zufen_zopi: [  6  49  64 -32  50  -5  24 -71 -38 -13  16  42 -46 -41 -25  79  16 -20
 -12 -16  20  14 -36  16  43 -25  31 -42]
subug_gevi: [ -2  18  -7  -8 -26   8   1  10   0   6   7  -6  -3  -8  15 -12  14  18
  -2   5   4  -1  21  17  10  -5 -18  16]
subug_gevi: [-13  -1 -48   8  -2  13   2  33  38 -27 -10  -4  50  25  -2 -24 -13  15
   5   7  13 -26 -18  -7  25   6 -28  -1]
puga_zur: [-59 -30  23 -38  22  39  -9 -70 -10 -15 -46  13 -10  24  -6   6 -27 -52
  28  -8 -16   2  -2 -11  25 -13   4 -54]
puga_zur: [ 40  -6  -7  29 -49 -18   7  38   3  14  10 -49 -18  -8  15 -35  29  39
 -12  24  -6 -13  22 -10 -19  19 -34  46]
zufen_zopi: [ -1   2  28   0  -3   2  -7 -22 -15  17  -3  20  -9   2   2   8   7 -15
 -11 -17   3  -2  19   3 -12  -3  10  -9]
dodi_totov: [ 12  28  21  -4 -32  17 -17   1 -20   9 -13 -17 -28   9   1 -22  32  21
  16  24  -4 -30  29  -2  18  15 -24  10]
lasi_pinat: [  7 -33  -8  15 -20 -14  43 -21  37   1  11 -22  -9   1   1 -32   5  -2
 -44 -22 -26   1 -17  -9 -35 -21 -14  17]
puga_zur: [-23  -6  23 -21 -10  20  11 -61   5  19  -4  -1 -42  10  -6 -28  10 -23
 -12 -19 -46   5  10   6 -23 -28  13  -8]
lasi_pinat: [-35 -37 -32  -5 -18  16 -24  17  17  16 -14  -4  24  29  17 -44 -27 -14
  17  -7 -30  15  31   3 -39  -3   7  12]
subug_gevi: [ 19 -31  28 -34 -29 -46  20  21 -30   2  15  12 -25 -26  25   9 -24   4
 -10 -25 -25  57  20   9 -77 -26  13  60]
subug_gevi: [-12 -49 -34  12  -1  -2 -10  28  18  -9 -18 -24  27  21   5 -25 -31  -7
  19  10 -14   5  -4 -22 -21  14  -5   6]
dodi_totov: [ 23  14  42  -7 -56 -11  11  -3 -35  19   7   1 -26 -30  36  10  33  19
 -27  -7  27   1  52  19   0  -3 -37  29]
zufen_zopi: [ -1  25 -32   5  45   0  -8   9  18   9  31  -3  -6  -7 -28   1  -3   4
  15  10 -28  20 -33  12  -6  -5  52  -5]
lasi_pinat: [-18  -6  -1 -33  -5   0  25 -23   4  -1  15  -6 -27 -20   8  -4  -7  -4
  -5 -10 -29  36  -5  18 -14 -33   7  13]
subug_gevi: [-32  12 -11  30  36  40 -15 -64  20  40  10 -14 -14  -4 -15   2  24 -33
  -8   5  -4  -4  -1  13  37   3  30 -62]
zufen_zopi: [ 12  12  -2  24 -19   1 -37  47 -10  11 -14  31  51  26  13  -3   1   9
   1  -6  42 -33  39  -1  -2  28 -13   5]
puga_zur: [ 22  37  11   0 -21  -7   8   9   2  12  20  18  -8   1  -2 -14  25  23
 -24 -15  -3 -14  11  15 -17 -11   0  25]
puga_zur: [  4 -31 -12  12  -3 -10   1   6   8  11   4 -30 -13  -1   1 -20  -7  -2
   3   8 -28  16  -2 -11 -32   4   9  14]
puga_zur: [ 10 -32  -1   6 -24  -9 -11  21  -3   8 -13 -29 -14  16   3 -36  -6   5
  15  13 -33   1  16 -20 -41  13  -3  28]
dodi_totov: [ 23   5  13  -4   3 -15  48 -21  13 -34   4 -17 -24 -12 -18   6  13  14
 -22   2  -4 -15 -48 -16  18 -12 -24   4]
zufen_zopi: [-19  20 -48 -58 -24  -1  49  40  17 -59  19 -11  22 -41  33  13 -18  46
   7  13  24  32 -23  35  54 -34 -56  38]
lasi_pinat: [  9   8  -9  31  16   2   6  -5  20  -4   2   4  23   7 -13   7  11  -1
 -20  -3  25 -29 -21  -9  24  11  -7 -23]
dodi_totov: [ 21 -19  15   9  -8 -36  44  -8   3  -6  22  10   4 -34  17  32   0  -1
 -51 -30  27  20 -11   6 -15 -17 -13  13]
lasi_pinat: [ 27  -4  32   1 -12 -15   0   1 -25  -2  -9 -13 -29  -3  -4   2  11   8
   5  12  -6  -8   4 -17 -10  12  -8  14]
dodi_totov: [-41 -27 -15 -51  11   2  -3   4  -4 -10  -2  18   5   0  12   1 -49 -20
  28 -15 -34  55   2  16 -34 -30  29  12]
dodi_totov: [  2  30   1 -30 -14  17  -2   5   2 -18 -12 -13 -29  24 -20 -40  11  25
  28  21 -41 -23  -9  -7   4  -6  -9  19]
subug_gevi: [ 15  35  33  24  30  13  -9 -40 -12   6  -6   9 -16   2 -29  27  33 -10
  -7   8  25 -40 -16 -11  46  19   7 -48]
puga_zur: [ 18  10 -29  31  15 -20  35   1  34   7  45 -12   6 -33  -3  12  15  13
 -43  -9  11  13 -32  15   3 -12   7   4]
zufen_zopi: [  7  14  -6  17  -7  -2 -25  38 -12  10   1  24  40   1  16  17   0   8
   0  -2  45 -10  28  10  11  20  -6   0]
lasi_pinat: [ -2  32  40  -9   2  26 -48  -4 -51   2 -35  16  -7  13  -3  24  15  -4
  42  26  32 -32  33  -6  49  33  -8 -30]
zufen_zopi: [  2 -11 -16  28  -3   3 -29  20  11  27  -2  -3  15  26  -4 -30  -1  -5
   4   0 -15 -10  19  -8 -34  17  19   4]
puga_zur: [ 19  42  -7  17  -1  -4   2  22 -14   3  25  -6   9 -44  17  43  28  28
  -9  22  60  -1   8  24  60  16 -22  -4]
dodi_totov: [-40 -36 -51  20  74   8 -21  -2  31  -3  -1  14  52  14 -19  21 -51 -44
  19  -7   0  26 -39  -6   0   6  53 -50]
puga_zur: [  9 -26  -2   9 -19  -8 -13  13 -10  22   0 -40 -28  -5   9 -25   2   5
  15  20 -31  17  21  -8 -33  12   6  24]
dodi_totov: [  5  20 -16  -8  12   5  10   5  25 -22   0  -4  -4  23 -30 -27   2  15
   9   7 -30 -21 -37 -11   1  -7   4   6]
dodi_totov: [-33 -43   2  -2  -2  11 -50   7 -35  32 -20   1  11  -1  32  12 -29 -34
  35   5   6  37  56   6 -18  19  20 -12]
lasi_pinat: [-24   1  -8   5 -17  23   3 -20  21   9  -5  14  23  14  12 -17   7 -10
 -23 -20  13 -18  18  12  12 -11 -18 -15]
subug_gevi: [ 27 -10  37  17  -6 -14 -11  -4 -30  10 -12 -12 -25  -4  -2  11  13  -2
   3  12   6 -11  12 -21  -8  23  -3   0]
subug_gevi: [ 16 -20 -19  24 -39  -5  -4  42   9  -4 -13 -31  21  11  19 -28   6  24
   0  19  15 -23  20 -16   2  25 -45  24]
lasi_pinat: [-16  24  10 -34  23   8  31 -47  -2 -13  18   0 -36 -33  -8  28   7  -5
  -4  -1  -9  26 -29  21  33 -31  10 -17]
lasi_pinat: [ 28 -24 -11  31  -4 -26  24  12  25  -3  10 -18   5   3  -8 -16   2   8
 -29  -7  -8  -8 -23 -20 -31   3  -6  17]
subug_gevi: [ 39   5  62  -3  51 -35   5 -16 -35 -35 -19  43 -11  10 -44  55 -13 -18
   3 -14  12 -19 -51 -39  -8  10  28 -22]
zufen_zopi: [ 25   0  -1  23   2  -8  -6  35  -5 -33 -24  -8  30  12  -6  15   1  18
  12  24  44 -42 -17 -30  41  36 -38  -8]
zufen_zopi: [  2  -6  19   2  -9   1  -3 -11  -9   4 -11   8  -2   8   3  -1   4  -7
  -6  -8   5 -11  12  -6  -5   3  -7  -4]
[ 16  40  11  -3 -11  -5   5  -1  -2  22  29  18 -17 -11  -2  -4  25  15
 -22 -15  -8   3  12  24 -18 -16  16  19] => puga_zur
[  2  38   5 -19  17  -3  23  -9   9 -21  15  40  12  -4 -14  21   2   6
 -19 -24  14  -6 -28  15  16 -24   6  -5] => subug_gevi
[ 32   0  15  29   0 -23  37 -14   9  -8  14  -6  -2 -22  -2  23  21   7
 -45 -10  31 -15 -24  -9  15   1 -23  -4] => dodi_totov
[-11  14  -3 -32   0  12   6  -5   3 -19  -6  -5 -18   9 -12 -16  -4   9
  21   9 -29   0 -14   1   6 -14   0   8] => dodi_totov
[  6  30  38 -26   5  -5   4 -25 -29   9  14  23 -36 -21  -3  25  12  -2
  -3 -11  -6  18   7  18  -4 -18  21   2] => subug_gevi
[-17 -34 -13   9  24   2  -8 -13  10   7  -5  -9   3   8  -7  -3 -21 -26
   9  -2 -19  16 -11 -11 -18   2  25 -17] => subug_gevi
[  6 -26 -27  37  38  -4  -3   2  29  -9  -7 -26  13  19 -30  -9 -11 -11
   7  15 -13 -15 -44 -33   0  21  16 -23] => lasi_pinat
[ -4  30 -40  -3 -34  12 -33  78  19   1  -3  39  67  45  13 -44  -9  31
   9 -12  10 -29  37  16 -21   5 -11  36] => zufen_zopi
[  6  -4  16  -1 -36  11 -30  20 -41   7 -25 -37 -20 -10  26   0  15  16
  36  44  19  -8  46  -7  32  35 -38   9] => puga_zur
[  8  35  34   3  49  -5  -7 -36 -27  16  20  32 -21 -27 -20  58  12 -20
  -5  -9  18  14 -15  14  18  -2  47 -36] => zufen_zopi
[  7 -16  13  17 -18   1 -14   5  -4   7 -21   2  10  24   3 -16   3  -5
  -3  -4   6 -25  21 -17 -13  16 -14   0] => zufen_zopi
[ 18   5   4   5 -31  -3   8  22   7 -20 -17   2  17  22   2 -21   9  22
 -10   0  14 -40   3 -16   5   9 -41  17] => puga_zur
[-14  14  28 -67 -20   8  51 -43   3 -48 -13   9 -36   2  -7 -11   0   8
  -7 -16 -29  -4 -28   2  13 -47 -32  13] => zufen_zopi
[ 37  13  15  17  10 -21 -17  34 -25  -6  -3   1   1  -3 -11  22   5  16
  15  19  21 -14  -5 -17   4  30   3   7] => lasi_pinat
[  4 -11 -22  -3  -6 -11  24  26  -1 -35   1 -30  16 -36  23  30  -7  22
   5  27  43  12 -17   0  53   9 -47   6] => zufen_zopi
[ 25  12 -35  28  27 -31  27  28  37  -2  44  14  30 -16 -14  12  -3  14
 -38 -20   9  11 -42  10 -21 -12  24  13] => puga_zur
[-32  16 -47 -20  33   8  -7  21  16  -3  25  20  31 -15   4  18 -27  -2
  16  -4   2  40 -13  33  10 -18  33  -5] => lasi_pinat
[ -4  48 -17 -55  -6  11  24  10  26 -35  10  11 -19  23 -29 -45   0  34
  14  -2 -57  -9 -36  11 -10 -40   3  36] => dodi_totov
[-17 -29   8  -7  17 -11  22 -29  -9  -6   6   5   3 -37  19  48 -18 -26
 -16 -14  28  38  -8  10  16 -13  -1 -21] => dodi_totov
[-28   5  -2   0  19  28 -21 -38  -3  29   3 -12 -24  -5  -5  -1   8 -23
  16  11 -19  14  11  12  14   0  28 -31] => subug_gevi
[ 19   8   0   6 -17 -10  -1  27   1  -2   1   3   7   9   0 -13   6  18
  -4  -1   1 -14   6  -4 -15   5  -9  22] => puga_zur
[ 11   5  48 -12 -20  -4  12 -15 -31 -26 -27  24   5  -3  13  34   8   0
 -12  -9  50 -28  11 -10  37   6 -46 -11] => zufen_zopi
[-13  -3  29 -15  -7  18  12 -53  -7  -1 -15 -14 -38   1  -5  -6  14 -14
  -1   2 -16  -9   0  -6  17 -10 -12 -18] => lasi_pinat
[ 14 -29   5  42 -12 -14 -28  22 -13  35  -2   3  23   2  20   5  -1 -12
 -12  -7  24   1  40  -6 -31  28   6   2] => dodi_totov
[ 17   0  36  27   4  -6 -20  -5 -30  11 -15  19  11   0   4  34  11 -13
  -8  -3  45 -22  20 -12  15  28  -5 -24] => zufen_zopi

limetbar: [-21 -18  20 -15  10 -15  19   9 -14   8 -20  -9 -14 -25  -1 -10  15 -47
  24   5 -11   7  -9  -5  -3  -6 -18   6]
depunfupos: [ 35 -22 -28   9  11 -25   8  25 -77  26  12   8   4  -6  13   7 -17 -12
  16 -10 -12   7 -20  32   9  -5  -4  11]
depunfupos: [ 43  -5  -8  12  13 -12  17  43 -29  45  18 -11  25 -26  19  -1 -29  14
  45   5  -1  11 -32   8 -11 -19  16 -20]
limetbar: [-11 -13  21 -22 -76 -32 -17  -7  50  -5   6   3  18   4  -1  26  33  -6
  12 -10  57  42 -10 -27  24  14  -1  25]
sekibvazem: [-22  -4   7  12  12   2  -1  28 -29 -30   1 -29 -15 -14  14   3  -5  -2
  15  12   2  -9 -29   6 -22  12  30 -14]
limetbar: [-38  -1  13  -7 -27 -12   6  31  28 -22 -17 -41   0 -33   8   5  28 -25
  32  10  -6   3  -5 -15  10  -5 -15 -18]
limetbar: [ -3 -14 -18   5  -7   4  11  15 -40   2 -12 -20   9 -20   4  -3  11 -11
  15  13   3  10   3  23  14  18 -35  10]
potemated: [-40 -17  13 -20  -6  -5 -22 -68  -3 -42 -15  41 -40  39 -24   3  31 -38
 -58 -16  11  -2  20   0  10  31 -15  46]
sekibvazem: [-40  12  15  -1  -5 -15 -41 -17  72 -31  -1   1 -23  -9 -18 -11  30 -12
 -25   1   6 -16  -8 -10   5   8  -9   5]
potemated: [ 15   6 -10 -17 -22   7  35  24 -13  19 -18 -13  15  10   6  14  -5  -1
  16 -12 -30   5  40 -10  22 -34 -16   0]
depunfupos: [ 23 -26 -30  -1 -22 -40   0  19 -67   7  11  12   1   7  13  25   0 -23
   9 -24  -7  14 -13  24  28  -3  -7  20]
depunfupos: [  7 -14  -9   3   6   7  27   5 -48   3  -6  -7   9  -7  14   5  -6 -12
  21   6 -11   7   1   9  -3   4  -6 -15]
depunfupos: [  7 -11 -18  -6 -27 -24   2   4 -10   5  -1   5  10  -4   4  13  15 -21
   9 -12 -10  11   7   6  29  -5 -29   4]
potemated: [ 26   2  -9  -3   9  -3  13  11 -10  33   0   6  10  -2   0  -5 -13   1
   9  -6 -17   1   8   4   6 -22 -11   2]
limetbar: [ 38  -7  -3   8  63   4  19  -5 -60  35  11  29 -10   9   4 -14 -42  -1
  -2  -5 -26 -13 -13  16 -29 -16  25  -6]
depunfupos: [-13  -2  -4  -6  -8  -6  -9 -12   0 -14  -7   8 -13  11  -8   3  13 -13
 -19  -8  -5  -4  12   3  13   4 -13  16]
limetbar: [ 43 -10  -1  -5 -14  -8  25  26 -40  34  14   3  23  11  19  20 -29  16
  30 -12  10  23 -11  -5  -5 -19  32  -1]
sekibvazem: [ 44  24  12 -14  -1  31  26  20  16  51   0   1  22  28  -4   0 -40  54
   3  -8   6   6  30 -23 -10 -37  30  13]
sekibvazem: [ 12   0   4   3   6  17  20  44 -53   5   0 -27   0   7  15   9 -30  26
  19   3   8   3 -10   4 -21  -5  42   6]
potemated: [ -9   0  13 -19 -10 -11  24  -5   9 -10 -10   5  -5  12   9  17   3 -28
  10 -17 -37  -4  18 -27   4 -32   9 -24]
potemated: [  8   4   2   1  -4 -40 -12 -21  66   8  20  24  13 -19   5   3  13 -25
  15 -11 -25  -3 -17 -20  10 -25  -8 -50]
limetbar: [ -1 -20  33 -20  32 -23  -3 -43   0  22   0  47 -26   8 -17 -17   2 -41
 -16 -11   6   6 -17  -9 -17  -1   5  28]
depunfupos: [-18  23  25   2  31  24 -22 -13  46  -9  -1   2 -24   9 -20 -24  -8  25
 -32   8  12 -22   0 -11 -27   4  25  12]
sekibvazem: [-13  38  -3  31  46  40 -16  22  30 -22   6 -32 -10 -14  -1 -24 -22  47
 -11  25 -16 -43  -7   6 -33   0  28 -36]
sekibvazem: [-12  12  10   4   5   7  -7   1  36  -6  -1 -10  -1 -10  -3  -9   4   8
   1   9   1  -8  -3  -9  -8  -1   3 -13]
depunfupos: [-19  -5  18   2  25  41  32  -8 -41 -25 -15 -17  -8   6  11  -1 -14   1
   8  19  -1  -4   4  -5 -36  17  27 -21]
sekibvazem: [  8   6  -3  -6  -3  -2 -11  -1   2   5   2  12  -9  21 -10   1  -5  11
 -22 -13   2  -4  11   2   8  -7   5  27]
potemated: [-13  -2  15 -13   2 -12   4 -16   6 -16  -3  15 -18  17   1  10   3 -23
  -9 -16 -20  -8   4 -18  -4 -15  17  -7]
limetbar: [-17  21  35 -19 -13  -6   3   8  66 -11  -3  -6 -10  12   1  10  -2   2
   4 -14 -14 -10   6 -46 -11 -38  39 -20]
potemated: [-24   4   3  11 -18   8 -25   0  18 -35   5 -17  -3  -2   0   4  13  18
  -9  12  32   1 -13   2  -4  30  11   3]
sekibvazem: [  2  14 -13  -1   2  -4 -34  -6   9  -6   4  19 -24  29 -20  -4  -2  17
 -49 -19  -1 -19  15  12  14  -3   1  43]
sekibvazem: [ 37  14  -7  -3 -10  31  22  28  -4  45  -5 -15  30   6  -2  -4 -24  46
  12   6  15  14  26  -1   3 -14  -3  16]
potemated: [-29  15  24 -25 -25  -7  -6   6  16 -48  -7   1 -37  53   0  33  -3   0
 -30 -35 -19 -19  20 -34  -1 -30  58  13]
potemated: [-28   9  12   3 -30  -9  -7   5  49 -41   6 -22   7 -10  15  19  16  -1
  18   3   0  -2 -12 -26  -2  -1  21 -45]
limetbar: [ -5  10 -13  34 -22 -29 -54   0  60 -39  46  -5  16 -22  16  14  11  25
   6   7  26  -5 -54   1  -1  22  28 -50]
depunfupos: [-16 -15   0   2 -48  18   4 -43 -18 -59   8   5  16  34  19  41  11  11
  -7   1  37  23   5 -11  -2  45  26 -21]
[-35  -8  37 -22   8 -23  12 -35  16 -42  -5  24 -33  21   8  19   9 -53
  -5 -23 -39 -14  -3 -39 -17 -24  38 -35] => potemated
[-31 -22  -1  -6 -43  21  16 -45 -40 -68  -8   2   4  36  17  40  19 -12
 -10   0  18  18  20  -7   3  44  11 -14] => depunfupos
[ 25 -16 -26   9 -81  -9  10 -30  19 -11  24   5  72  -2  30  45  21  13
  36   4  35  48   2 -11  31  28 -19 -53] => depunfupos
[-36   2  28  -1  -5  -4 -12  40   1 -33  -2 -36 -26  -7   6   5   0   4
  10   6  21  -5 -32 -11 -23   5  48   9] => sekibvazem
[ 26  -2  19   0  -5 -32  -9   4  23  13  34  20   9   6  15  17 -21   9
  19 -16  14  10 -42 -23 -19 -20  58 -25] => limetbar
[ 22  -5 -19  10   0   7  15  23 -43  13   4 -12  16  -5  13   6 -15  12
  18   4  -3   6  -2  16   2   0  -1  -6] => limetbar
[  3  14   2  -8 -16  -2   4  25   9  -4   0 -10  -3  17   5  16 -10  14
   0 -16 -14  -7  12 -15   5 -28  25  -1] => potemated
[  1  22  -3   1   9  10 -31  39 -20 -12   5  -8 -38  41 -13   2 -28  47
 -46 -19  10 -26   2  12  -8  -9  51  59] => sekibvazem
[ 14  11 -35  17  18   1 -50 -58  39  12  12  46   0   5 -34 -29  17  12
 -60   0   7 -14  17  33  26  27 -60  28] => depunfupos
[-13   3  34 -20  16  -8   7 -12  28   5  -8  14 -21   8  -8  -6  -2 -21
  -5 -11 -15  -7   2 -28 -15 -25  19   1] => limetbar
[ 22 -12   4 -10  -4  -5  13  -1 -26  25   3  14   7  11   2   6 -11  -1
   7  -8  11  17  -2  -1  -1  -5   8  17] => limetbar
[-14  -3  -2 -23 -25 -41  -6  26  11   5 -15  -3 -19  -3  -8   7  23 -39
   0 -25 -28  -3  12  -5  36 -32 -27  30] => depunfupos
[ 18   7 -19  13  69  34  15 -14 -55  15  -8  17 -18  13 -10 -26 -30   7
 -29   4 -40 -31  21  29 -18  -4  -7   4] => limetbar
[ -8 -17  35 -18 -27 -10  33   4  20  13  -8 -14  23 -23  15  10  12 -25
  52   9  17  33 -14 -34  -9  -7   4 -26] => sekibvazem
[-14  -6  11   0  40  -7 -24 -51  13  -4   1  39 -29   3 -22 -25  10 -25
 -37   0   0 -14  -9   8 -11  17 -12  17] => limetbar
[-26 -24   5  -9 -31 -30  -7 -18  14 -12  -7   2   4 -24  -1   4  42 -46
  14   4  15  22 -11  -2  22  21 -40   3] => sekibvazem
[ -7  -3  12 -22   4 -33  21  63 -16  26 -22 -25 -22 -21   2  -3   0 -39
  30 -16 -42  -8  -1  -8  11 -52  -6  17] => depunfupos
[-33 -17  27 -18  18   6  19 -31 -36 -33 -19  14 -35  24  -1   6   4 -39
 -15  -7 -14  -6   7 -12 -20   6  20   6] => potemated

sifnon: [  5   9  -1   2   3   7 -12  -5  -4  -6   0 -12   4   0 -11  -3  -1   7
  11  -5  12   4  -7 -14   2 -13  -4   1]
tozizsige: [  6  -6  13   7  -3  -7 -17  -5 -11   6 -41 -38   8   7 -10 -30  -7  -3
  16 -15  18  -6   5 -27 -23  -9   6 -29]
sifnon: [ -8  -5  38 -18 -22  -4  19  13  -9   5  10  40   0 -18  27  10  -3 -16
 -36   0 -14 -17  13  40   5  27 -17   8]
rorilpab: [ 14  -5 -10  -6  15  17 -35 -29  -7 -22  28   1   2  15 -24   7 -12   5
  13  27   9  -8 -16 -15  -6 -36 -11   0]
tozizsige: [ 19 -22  -1  40  10  -6   8   8   4   7  18 -26  11  25  -1   8  -4   2
 -25 -18 -16 -12   2  19   7  20  20 -20]
lolligig: [  5 -13   1  32   0  -4  11   5   6  18   1 -27  10  13 -10  12  -9   6
 -10  -7  -9  -4  -7   1   1  10  20 -24]
rorilpab: [  7  16   4 -20 -28  25 -15 -15 -12 -18 -29 -45  25  -8 -33  -3 -48  -2
  41 -60  64 -42 -42 -14   5 -42  -1 -53]
rorilpab: [ 38  35  27  32  15   4 -46 -16 -23 -20  -6  -9   7   9   9   5 -30  -6
   7  17  28 -22  20  -3  -6  10 -20 -17]
tozizsige: [ 24  13  10  -4  -5   4  -5 -12  -1 -48  22  43  17 -26   6 -16  19   0
   3 -10  45  51  -4 -20  -6 -18 -16  11]
tozizsige: [-26 -34   2 -17   5  22 -15   4 -11  37  16 -59   2  22 -50 -11  17  28
  -7  -1 -43  -9 -24 -24  10 -35  -5  22]
tozizsige: [ 14 -11  13  35  -1 -21  -2   0  -3  14 -43 -34   9  14   4 -15 -16 -10
   3 -10  10 -11  14 -11 -27  18  22 -49]
lolligig: [-15  17  31   9 -10   6 -14   0 -13  34 -29 -38   8  -8 -24   3 -10  17
  12  15  -1   2  -6 -35  -8  -9  -9  -8]
lolligig: [  3 -17 -39 -15  14   3  -4 -11  11 -20  15   7  -8  13  -7  -9  10  -2
  13  -1   0   3  -9  -3  -2 -22  10   7]
rorilpab: [-12 -51   1 -33   9  10  -5  -4  -5   2  54  23 -10  19  -9  -2  21  -1
 -37  24 -50 -14  -3  24   3 -14 -13  35]
rorilpab: [ -8 -10  28 -40 -10  14 -22  -4 -25   1   5   4  -5   4   0  -4 -17 -13
 -13   3 -11 -53   3  26   3  -8 -28   7]
sifnon: [-61  52  17 -56 -38  21  25  10   1  41 -13  35 -20 -47   1  59 -30   5
  14  35 -16 -30 -21  22  30   3 -29  28]
rorilpab: [-22 -14 -21 -24  -6  -9  25  14  11  14 -16   4 -17   1  14  -3   3 -11
  -1 -14 -20 -20   4  25   6  13  13   3]
rorilpab: [-14 -78 -69 -19  18   5  32  -5  35  -5  69  10  -6  30 -31   1  41  12
 -17  -2 -46  25 -37   5   7 -37  35  21]
sifnon: [ 21  17  54  -1   0  18 -54 -13 -42  -2   0 -20   6  14  -1   7 -43 -10
 -11  13   6 -69  13  20   2   3 -38 -14]
sifnon: [  0 -21 -52 -37  -1  11  21   2  17 -36  27  14  -4   5   1  -7   6 -10
   7 -53  12 -16 -24  31  23 -21  13   6]
sifnon: [ -2  -6  17  -9 -21   8  15   5   0 -11  12   5  22 -24 -15 -16  23  12
  -5 -31  21  43 -20 -23   2 -21  -6   7]
lolligig: [-19   0  13  -3  10 -17 -14  -7  -4  27 -25  16 -21  -1  10  -6  11  -2
   2  69 -31  14  29 -21 -30  10  -8  17]
sifnon: [-26  15  -2 -15 -18  -6  41  17  18  10   2  43  -7 -35  17  15  21   3
  -6   5  -8  37  -1   6  11  15   0  27]
lolligig: [-44  13   6 -29  -2 -13  -5   1  -2  42 -51   4 -28 -15   4 -12  12   2
  21  56 -28  12  20 -31 -24   1 -10  24]
lolligig: [-20  34  35  -5 -21 -19  -1  20 -16  32 -94 -35  -5 -24  19 -36  -5  -8
  24 -22  19  -5  30 -24 -18  24  -6 -15]
tozizsige: [-25  44 -22 -23  -3  -7  12   7   9  13 -37  27 -34 -13  35  29 -29 -19
  24  23  -6 -41  17  35  13  30  -2   7]
tozizsige: [-31  22 -10  14   2   3  20  18  12  48  -7 -26 -10  -5 -13  29   6  25
   4  19 -34  13  -8 -11  21  12   8  21]
tozizsige: [ 10  41  -1  -8  -2   5 -16  -3  -8 -26 -28  -4   4 -20   5 -21   1   1
  33 -24  47  17   3 -24   1 -12 -14   4]
lolligig: [-64  18 -40 -74 -27  11  37  21  17  25 -42  -7 -24 -31  -7  -6  10   5
  40 -34  -5  -7 -26  -2  24 -21   2  29]
lolligig: [ 16  22  16 -28  -2  15 -26 -11 -18 -43  19  34   3 -17  10 -13   3  -6
   3  -6  32   3   4   3   6 -17 -36  25]
sifnon: [ 34  31 -41  25  28  -5   3   6  17 -55  23  22   3 -10  20 -25  48  11
  14 -32  37  77  11 -20  16   1   4  38]
lolligig: [ 25 -25 -35  10  15  23 -12 -19   9 -32  54 -19  18  26 -37   9  -4  13
   5 -22  14  -1 -39  -5  13 -41  13 -12]
rorilpab: [ 32 -29 -10  32  19  -5  -1   5   0 -15  31 -14   7  34   9  -2   0  -8
 -29 -26 -12 -22   9  34   9  19  16 -14]
sifnon: [ 23 -23  34  -2 -11  15 -22  -9 -22 -23  16 -25  31   4 -25 -29   2   5
 -11 -41  29   1 -16 -17  -6 -30 -13 -16]
rorilpab: [ 16  39  33   4  10 -10 -37   2 -30   0 -37   6 -20   8  46   1 -36 -29
  -4  21   0 -66  52  40  -2  47 -26  -5]
tozizsige: [-15 -11  -6 -10   7  27  -1   7   0  12  51 -20   5   5 -35   9  29  32
 -14  -3 -30  21 -27 -11  30 -27 -12  46]
[-17  -3  12  15   0 -16   5   5   2  38 -29 -12  -9   2   2   3   0   2
  -2  32 -26   4  15 -13 -17  18   8  -6] => lolligig
[  8 -16   5  -8   4  18 -17  -4 -11 -14  29 -21  15   6 -27 -20  21  17
  -5 -22   4  16 -17 -20   8 -32 -12  18] => tozizsige
[-50 -61  29  14 -18 -29  32  -3  15  87 -29  -5  -5   5 -23  18   2   6
 -23  85 -70  18  -1 -32 -54  10  30 -30] => tozizsige
[-33  33  38 -14 -27  11   2  12 -13  40 -36 -27   5 -28 -16   9 -11  16
  12  -1   1  -3 -10 -21   9  -3 -19   5] => lolligig
[-31   3 -36 -47   0  -3   3   1   8   4 -36   1 -24  -8   0 -25  15  -3
  36  -1  -1   4  -1 -17  -6 -20   2  20] => lolligig
[-26 -19  -7 -23 -12   2  11  -2   4  26 -10  -7  -9   6 -10  17 -22  -7
   2  11 -22 -39 -14  15  -2  -5   9 -16] => sifnon
[ 16  45 -11  62   7  -9  34  21  23   1  13   8   8 -14  20  38   5  15
  -7 -10   9  42   5   9  29  43  17   4] => tozizsige
[ 13   6  12  51   0 -15   7   7   4  17 -29 -38  17   2  -5  -7   0  10
   4 -13  12  26   5 -28 -12  16  21 -30] => tozizsige
[ 18  30  33 -23 -18  39 -13  -5 -19 -43  61  32  23 -27  -7  23 -10   8
 -16 -28  36  -5 -26  22  39 -21 -44  25] => lolligig
[-33  66 -23 -47  -6  -1  -4   4   0   8 -64  19 -40 -24  32  14 -31 -19
  51  18  13 -44  17  18  10  15 -15  14] => tozizsige
[-30 -23  62 -38 -37  12  16  17 -20  25  16  11  14 -28 -11 -11  23   8
 -40 -13 -22  10  -9   2   5  -7 -30  27] => rorilpab
[ -9 -10  -2   4   2  10  18   5  11   7  52  21   4  -6 -13  25  24  20
 -25  18 -27  34 -16   1  18  -5  -3  33] => tozizsige
[ 14 -14  27   5  -4  12 -13  -4 -15  -8  27  -8  18   5 -13  -3   0   5
 -21 -11   3  -5  -8   2   3 -10 -12  -2] => rorilpab
[-33  35 -21 -34   6  28 -15  12  -7  22  -9 -43 -17  -2 -23   4   5  24
  29 -11 -15 -17 -15 -11  38 -21 -19  45] => tozizsige
[  1  30  17  -9  -7   9 -25 -13 -13  -5 -20  -2   2 -13  -7   3 -21   0
  24  14  26  -9  -3 -18  -7 -14 -19  -7] => rorilpab
[ 15 -34  -2 -38  -6  12  -5  -1 -13 -32  30  15  -1  20  16  -4 -24 -31
 -25 -43   0 -77  -2  69  17   1  -8 -11] => sifnon
[ 52 -17   5  48  24 -44 -11   0  -4 -32 -30  12  -1  25  55 -44   5 -36
 -17 -10  17   0  61  17 -38  50  20 -35] => lolligig
